Each row has two labels, one from each of two sets.
[3 -5 -3 -3 -30 -7 2 -1 -3 -5 3 2 -3 2 -1 -6 -1 -2 1 1 -3 -7 -9 -5 1 -4 2 3 1 8 4 -6 0 -2 -11 6 9 5 4 12 2 -6 10 6 -2 4 -1 -1 -8 1 -2 -1 3 2 -10 10 19 2 -11 -2 6 -5 -1 3 -6 4 -12 5 -3 -4 9 13 11 -12 -2 0 -6 -3 5 0 6 -1 -2 -20 9 4 -25 -4 15 2 -2 -6 3 -2 2 1 0 -1 2 15 20 -7 0 -3 11 -3 -3 -3 -10 -4 1 0 0 -7 6 -7 8 1 6 -4 -7 -6 -5 9 5 -1 -1 -3 0 -12 1 -12 -5 -9 -10 -7 -2 -7 -2 -18 13 3 5 0 12 3 -5 -16 2 -4 13 -2 -4 10 -9 -12 -2 12 5 -19 1 -5 0 7 -2 -1 -5 -7 2 1 -10] | E Y
[-9 -8 5 9 -33 -18 2 -2 0 -3 2 -2 -2 2 -4 2 1 -6 2 -4 -6 -3 -14 -8 3 -4 15 -6 2 3 0 -5 -5 -1 -15 9 10 2 5 4 5 -12 7 12 4 10 3 0 -5 2 2 -4 3 6 -9 11 21 12 -14 4 6 1 -4 4 -6 0 -9 8 -2 -3 3 3 6 5 -2 -1 -7 -1 7 -5 5 6 -2 -22 8 11 -27 -1 7 1 3 -9 7 -4 4 5 2 -5 -2 16 26 -4 -7 -11 4 -4 1 -14 6 -1 -2 2 0 -7 2 -13 7 3 10 -5 -6 -6 -5 2 6 3 0 1 -4 -7 -2 -5 -5 -13 -7 -2 5 -6 -1 -17 19 6 5 -2 16 -11 0 -8 6 -9 13 -2 4 10 -2 -9 -6 21 6 -19 -1 -8 -8 3 -1 -5 -9 -3 1 -2 -8] | E Y
[0 -15 4 6 -47 -14 -2 -1 -11 -5 1 -3 -5 5 -15 -2 -1 -6 5 -11 -7 -2 -24 -5 4 -2 18 8 -2 8 -1 -9 -12 -4 -26 1 12 15 8 9 9 -17 22 16 -16 16 -1 2 -7 -3 10 -10 1 4 -12 16 32 7 -12 10 12 -3 -8 7 -10 -1 -11 2 -1 3 2 12 8 6 -1 0 -15 -9 9 9 -1 -8 -5 -31 10 5 -37 -5 8 -3 1 -11 7 -7 -4 10 6 -15 -5 15 31 -7 -3 -8 15 0 -9 -13 1 -5 3 7 9 -12 7 -14 7 5 13 0 -12 3 -18 7 6 4 -3 -1 -7 -4 2 -14 -8 -16 -7 -11 1 -5 -4 -16 26 8 4 -2 20 8 1 -19 9 -7 8 -2 13 8 0 -15 -4 4 13 -24 0 1 -6 12 -14 2 -6 -5 -2 -3 -12] | E Y
[4 -8 -2 1 -28 -5 5 -6 2 -1 24 2 0 -8 -6 -2 2 2 -21 -11 -1 -8 -18 -6 0 -5 7 3 -2 -4 -1 -4 -9 -3 -18 2 7 2 4 5 10 -7 6 8 -5 3 0 0 -4 6 1 -1 4 6 13 12 19 6 -1 3 7 -5 8 9 -6 5 -8 6 1 0 -2 2 1 21 0 -1 -11 -4 9 -3 0 1 0 -24 14 5 -1 2 3 -1 1 -7 1 -8 -1 8 3 -2 1 12 8 -5 -2 0 6 -2 -2 -12 5 -5 1 8 3 -9 6 -8 26 -1 9 1 -4 -5 -5 -3 11 4 -4 8 -6 -4 1 -23 -10 -10 -4 -12 0 -2 -2 -5 21 2 4 1 18 1 1 -12 5 -8 8 -3 3 -1 -1 3 -2 17 6 -12 2 -3 -8 12 0 -2 -7 -1 -8 -1 -5] | E H
[-3 -25 0 6 -38 -5 -2 -5 1 -5 -10 4 -5 -4 -8 -9 3 -12 2 -2 -7 -2 -20 -3 -2 -7 16 -2 6 6 -1 -3 -7 -5 -20 2 10 9 1 9 3 -13 12 9 -8 14 -1 2 -4 2 -2 -5 -1 5 -13 8 25 9 -9 6 14 -4 -2 5 -6 3 12 3 -2 3 5 6 3 5 6 6 -6 -5 6 1 5 -8 -4 -23 10 7 -29 0 6 -4 4 -10 2 -9 2 5 9 -5 -3 15 34 -9 -5 -4 15 -6 2 -9 4 -5 5 11 2 -7 1 -14 14 2 7 -7 -10 -4 -10 7 7 4 -5 -4 -2 -2 -2 -20 -10 -11 -7 -10 6 0 -5 -8 23 4 7 -2 17 12 1 -22 3 -7 12 -5 2 -9 -9 -13 -5 15 6 -22 2 0 -6 11 -5 -5 -5 -4 3 3 -11] | E Y
[1 -3 1 6 -23 -5 7 -2 2 2 -1 3 -2 4 0 1 2 1 8 2 2 3 -11 -4 0 -3 5 7 0 4 1 -5 -1 -4 -9 3 10 1 1 0 -1 -3 5 5 0 9 -3 7 -14 2 -2 2 0 2 -4 7 17 7 -10 5 2 -7 -1 3 -2 2 -5 4 -10 2 0 1 2 7 2 2 3 -1 3 -2 6 -3 -1 -17 5 7 -20 0 4 -5 -2 2 7 0 -8 9 7 -1 5 8 12 -3 -2 -5 7 0 -2 -6 14 -8 3 0 4 -2 5 9 5 -1 3 -1 6 -9 1 1 13 -3 1 3 -1 1 0 3 -4 0 -3 -7 0 -4 -1 -5 12 3 1 0 6 -4 -5 -7 -7 -6 5 -3 -1 -1 -11 -3 -3 8 -3 -15 -5 -4 -4 9 -1 -2 -8 -6 -1 -1 -2] | Q Y
[5 -7 1 11 -49 -12 7 2 3 3 4 3 -3 0 -5 3 -2 -3 6 -2 -8 0 -26 -11 0 -12 16 7 -3 6 -7 -4 -14 -4 -20 -3 16 5 8 1 4 -14 14 -3 -2 13 -1 3 -10 6 3 -8 4 0 -9 17 33 15 -11 8 10 1 1 7 -12 7 -18 4 3 -24 3 9 2 6 1 2 -11 -6 6 -3 -2 1 -9 -32 13 7 -41 -7 10 0 6 -9 11 -1 -6 9 2 -6 -3 24 20 -1 -2 -5 12 -8 -2 -7 9 -9 -6 12 1 -14 17 -9 10 1 11 3 -3 -8 -4 4 11 3 -2 1 -3 2 8 -10 -10 -18 -9 -7 9 -14 -2 -12 24 7 7 2 19 4 0 -17 5 -8 7 2 1 3 -3 -12 -9 19 11 -22 2 -5 0 19 2 0 -16 -6 -5 -2 -8] | Q H
[-3 -10 -2 5 -36 -13 1 0 1 -5 -4 0 -5 0 17 -1 -3 -6 4 -3 -5 1 -14 2 1 -2 12 5 -3 1 6 -2 -7 -4 -16 2 7 6 5 5 1 -13 10 12 -7 9 9 4 -7 4 -12 -2 -2 5 -7 8 22 11 -7 10 8 -10 -3 1 -1 -2 -6 4 1 -1 -3 16 5 4 -2 -2 -5 -5 14 -1 -3 -2 -5 -23 8 -3 -27 0 6 2 1 -6 5 -4 0 5 8 -2 -8 14 14 -3 2 -3 3 -5 -5 -7 3 -1 3 2 -3 -2 4 -13 7 3 7 2 -7 -1 -7 0 -1 -5 -5 -2 -6 -7 4 -10 -1 -9 -1 -5 -3 -9 -3 -10 15 4 5 -3 14 1 0 -8 3 0 7 -2 2 10 1 -12 -5 13 10 -14 0 -5 -2 2 -3 5 -5 -6 -1 0 -6] | E Y
[-1 -7 1 19 -50 -13 2 -3 0 -13 -1 1 -5 12 -3 -1 -11 -14 0 -3 -13 -1 -21 6 4 -3 13 10 2 3 10 -4 -5 -3 -15 5 8 10 4 10 6 -15 13 14 -9 8 0 3 -13 6 -8 3 3 2 -14 6 27 9 -8 6 16 -1 -9 4 -7 3 -8 -4 7 3 8 20 9 5 -2 -1 0 -3 7 2 5 -11 -7 -26 6 -2 -28 3 7 -6 6 -1 3 -4 -2 9 5 -6 -7 12 43 -14 -5 0 11 1 -8 -10 4 -2 18 0 0 -10 0 -21 6 2 2 5 -13 -7 -12 11 -5 4 -7 -3 7 0 -1 -11 -5 -16 -17 -12 -1 -5 -3 -10 22 -19 6 -5 18 6 1 -21 6 4 18 -4 1 14 1 -19 -4 15 13 -26 1 0 -13 3 -13 8 -8 -4 6 0 -10] | E Y
[0 -4 -3 16 -29 0 6 -4 -6 -14 -1 4 -2 4 -4 -1 -1 -1 3 -1 -2 -2 -15 -11 1 -7 12 5 3 2 2 -4 -9 -3 -15 -1 13 0 4 -3 4 -4 13 0 7 4 -1 2 -11 3 14 -2 2 3 -13 12 23 11 -5 1 3 -1 2 8 -13 10 -23 4 3 -4 0 9 0 9 1 -7 -10 -7 5 4 4 2 -1 -26 8 3 -35 -2 4 3 -4 -10 10 -6 1 1 1 2 1 14 2 2 -1 -3 17 -8 37 -11 7 -1 -4 8 5 -4 15 3 13 -1 1 -4 2 -8 4 -8 12 1 -11 4 12 6 2 -6 -8 -5 -6 -8 -3 -9 -1 -8 14 7 4 -4 11 -5 -1 -15 6 -8 15 2 1 5 -16 -2 -3 13 4 -11 -3 -6 0 15 -9 -9 -11 -9 -5 -1 -6] | Q Y
[0 -9 1 4 -28 0 5 5 1 -4 0 1 -3 -3 -5 -4 0 -4 1 8 -3 -2 -14 0 1 9 11 1 -8 9 -3 -7 -3 -2 -15 2 11 0 -3 2 4 -1 9 4 0 5 -2 5 0 -2 4 -3 0 4 -12 10 9 8 -4 6 6 -1 3 7 -8 5 -6 -1 -4 -4 0 7 3 2 3 -2 -9 -9 3 7 5 -2 4 -14 4 6 -24 -3 5 -4 -1 3 1 -10 -2 -2 5 -18 -3 11 27 1 0 -3 13 -4 -2 -7 1 -3 -2 4 1 -13 2 -13 11 -4 3 1 -13 -10 -5 3 5 0 0 -1 -2 5 2 -14 -6 -15 -10 -4 -5 -2 -3 -7 14 2 6 2 15 8 -3 -14 0 -4 11 -7 0 10 -2 -5 -4 12 4 -13 3 -4 -13 3 2 -3 1 -4 -6 -2 -10] | E Y
[5 -13 1 7 -41 -14 1 3 12 -3 -1 -2 -1 -7 -14 2 4 -5 6 -7 -3 -1 -18 1 -1 -14 16 3 -5 5 3 -4 -18 -3 -19 4 7 8 2 8 10 -13 15 10 -5 12 2 -16 -7 -2 3 -12 8 0 -7 11 18 15 -5 6 13 -3 -3 8 -5 10 -10 -7 -3 1 -8 13 12 9 -4 -2 -16 -5 5 4 -2 -7 -5 -26 7 2 -31 5 7 7 1 -8 6 -6 3 3 11 -1 -5 18 27 -3 -2 -2 9 1 -4 -8 5 -7 3 11 6 -10 8 -17 12 -1 12 5 -5 -4 -13 6 6 -3 -9 0 -10 -5 2 -13 -12 -22 -5 -2 1 -6 -5 -5 24 4 -1 4 19 19 0 -18 2 -8 8 -1 1 8 0 -7 -7 20 6 -27 9 -1 -16 8 -1 2 -8 1 3 -1 -12] | E H
[1 -1 3 9 -39 -21 5 0 10 1 1 1 -1 1 -7 3 -2 -7 2 -5 -6 0 -21 -5 -1 -9 16 4 3 1 4 -4 -16 -3 -17 -1 13 4 5 5 13 -9 9 8 -12 7 -2 6 -6 3 2 -8 -2 0 -2 11 28 16 -25 4 4 -5 -8 8 -10 10 -11 5 2 3 -4 -35 2 12 -5 4 -9 -12 7 -3 -6 -7 -1 -23 6 10 -36 -1 6 0 5 -5 9 -2 -5 2 7 -12 -1 22 13 -9 -3 -5 11 -2 -6 -18 7 0 0 7 0 -12 13 -6 11 1 10 -6 9 -8 -8 6 5 5 -3 2 -2 5 2 -6 -7 -14 0 -12 2 -10 -4 -4 29 1 4 -11 17 5 -3 -15 7 1 10 -11 6 1 -2 -6 -3 18 15 -15 4 -10 -11 16 -5 -2 -11 -4 -2 0 -3] | E Y
